Here is a tiny trained network, its code and every weight. The questions are about switching its units off for an input and a class, where a switched-off unit gives its printed mean instead of its output.

import numpy as np


def w(rows, s, z=0):
    codes = np.array(rows[::2]) - 128.0
    scale = np.full(codes.shape[1], s)
    scale[-1] = z or s
    return codes * scale


def f(y):
    return np.maximum(y, 0)


def log_softmax(a):
    a = a - a.max(-1, keepdims=True)
    return a - np.log(np.exp(a).sum(-1, keepdims=True))


def net(x, mask):
    res = np.array(x, float).reshape(1, 5) / 4 @ E
    y = f(res @ A[0][:, :-1].T + A[0][:, -1])
    res = res + np.where(mask, y, B[0][:, -1]) @ B[0][:, :-1]
    return log_softmax(res[-1] @ U[:, :-1].T + U[:, -1])


A, B = {}, {}
E = w([
[56,100,169,18,48],'x0',
[133,150,159,103,177],'x1',
[254,148,123,104,61],'x2',
[183,212,49,99,109],'x3',
[169,11,11,109,82],'x4',
],0.009)
A[0] = w([
[90,172,170,123,229,227],'N0',
[47,140,218,190,137,172],'N1',
[154,94,130,238,167,85],'N2',
[206,151,158,37,109,161],'N3',
[171,181,117,105,36,175],'N4',
[146,89,112,154,84,251],'N5',
[96,161,152,125,154,214],'N6',
[129,49,96,51,109,143],'N7',
[157,136,118,127,248,203],'N8',
[82,219,59,177,156,141],'N9',
],0.016,0.0029)
B[0] = w([
[55,179,155,227,182,251],'N0',
[46,158,191,120,36,254],'N1',
[248,107,162,151,35,209],'N2',
[143,133,211,42,200,239],'N3',
[166,191,101,32,141,240],'N4',
[141,79,108,118,71,202],'N5',
[75,168,132,143,140,195],'N6',
[78,6,95,115,167,249],'N7',
[175,86,161,206,238,216],'N8',
[138,184,12,159,119,218],'N9',
],0.022,0.013)
U = w([
[148,152,1,122,112,109],'0',
[217,90,127,161,113,182],'1',
[100,15,62,70,121,224],'2',
[52,151,155,156,126,107],'3',
[140,165,89,204,203,126],'4',
[142,115,116,111,124,2],'5',
[161,154,111,15,189,104],'6',
],0.0098,0.0073)

Each question gives the input, the list of numbers given to net, and the class t.
The units are the neurons (one row each of A and B). Each row of codes is followed by its name. A weight is (code - 128) times the scale printed after its matrix; where a second scale follows, it is the last column's (A, B and U).
mask holds one flag per neuron, in row order. A switched-off neuron (its flag False) gives its mean, the last column of its row in B, instead of its output. The means were averaged over made-up inputs and are rounded, as every weight is.
A unit's drop is (log p(t) with every unit on - log p(t) with that unit switched off) / (log p(t) with every unit on - log p(t) with every unit switched off).
The circuit of an input: a set's keep is (log p(t) with only the set's units on - log p(t) with every unit switched off) / (log p(t) with every unit on - log p(t) with every unit switched off). Starting from all 10 units, units are removed one at a time, each time the one whose removal leaves the highest keep (on an exact tie, the one counted first), for as long as the keep stays at least 0.8.
units of the circuit, in order: the units of the circuit, biggest drop first
k most important neurons: the k neurons with the biggest drops, biggest first
drop when u is switched off: that unit's drop, to one decimal
input [-6,-3,0,7,2], class 0: units of the circuit, in order	[N9]
input [-8,7,6,5,7], class 1: 2 most important neurons	[N2; N8]
input [2,4,2,5,-5], class 6: 2 most important neurons	[N3; N4]
input [-3,5,6,-1,5], class 6: 3 most important neurons	[N3; N4; N1]
input [-4,-3,3,0,5], class 1: 4 most important neurons	[N2; N1; N6; N3]
input [-4,5,-3,7,6], class 0: 3 most important neurons	[N0; N9; N3]
input [3,2,3,7,7], class 6: 2 most important neurons	[N4; N3]
input [3,3,2,8,-8], class 6: 2 most important neurons	[N3; N4]
input [5,-2,6,7,7], class 6: 2 most important neurons	[N4; N3]
input [-7,-5,4,-8,8], class 1: drop when N2 is switched off	7.9
input [6,3,2,-2,1], class 2: drop when N7 is switched off	1.4
input [2,1,-4,8,5], class 2: drop when N7 is switched off	0.6
input [-4,-8,5,8,3], class 6: drop when N4 is switched off	0.2
input [6,5,4,-2,-4], class 6: units of the circuit, in order	[N3]
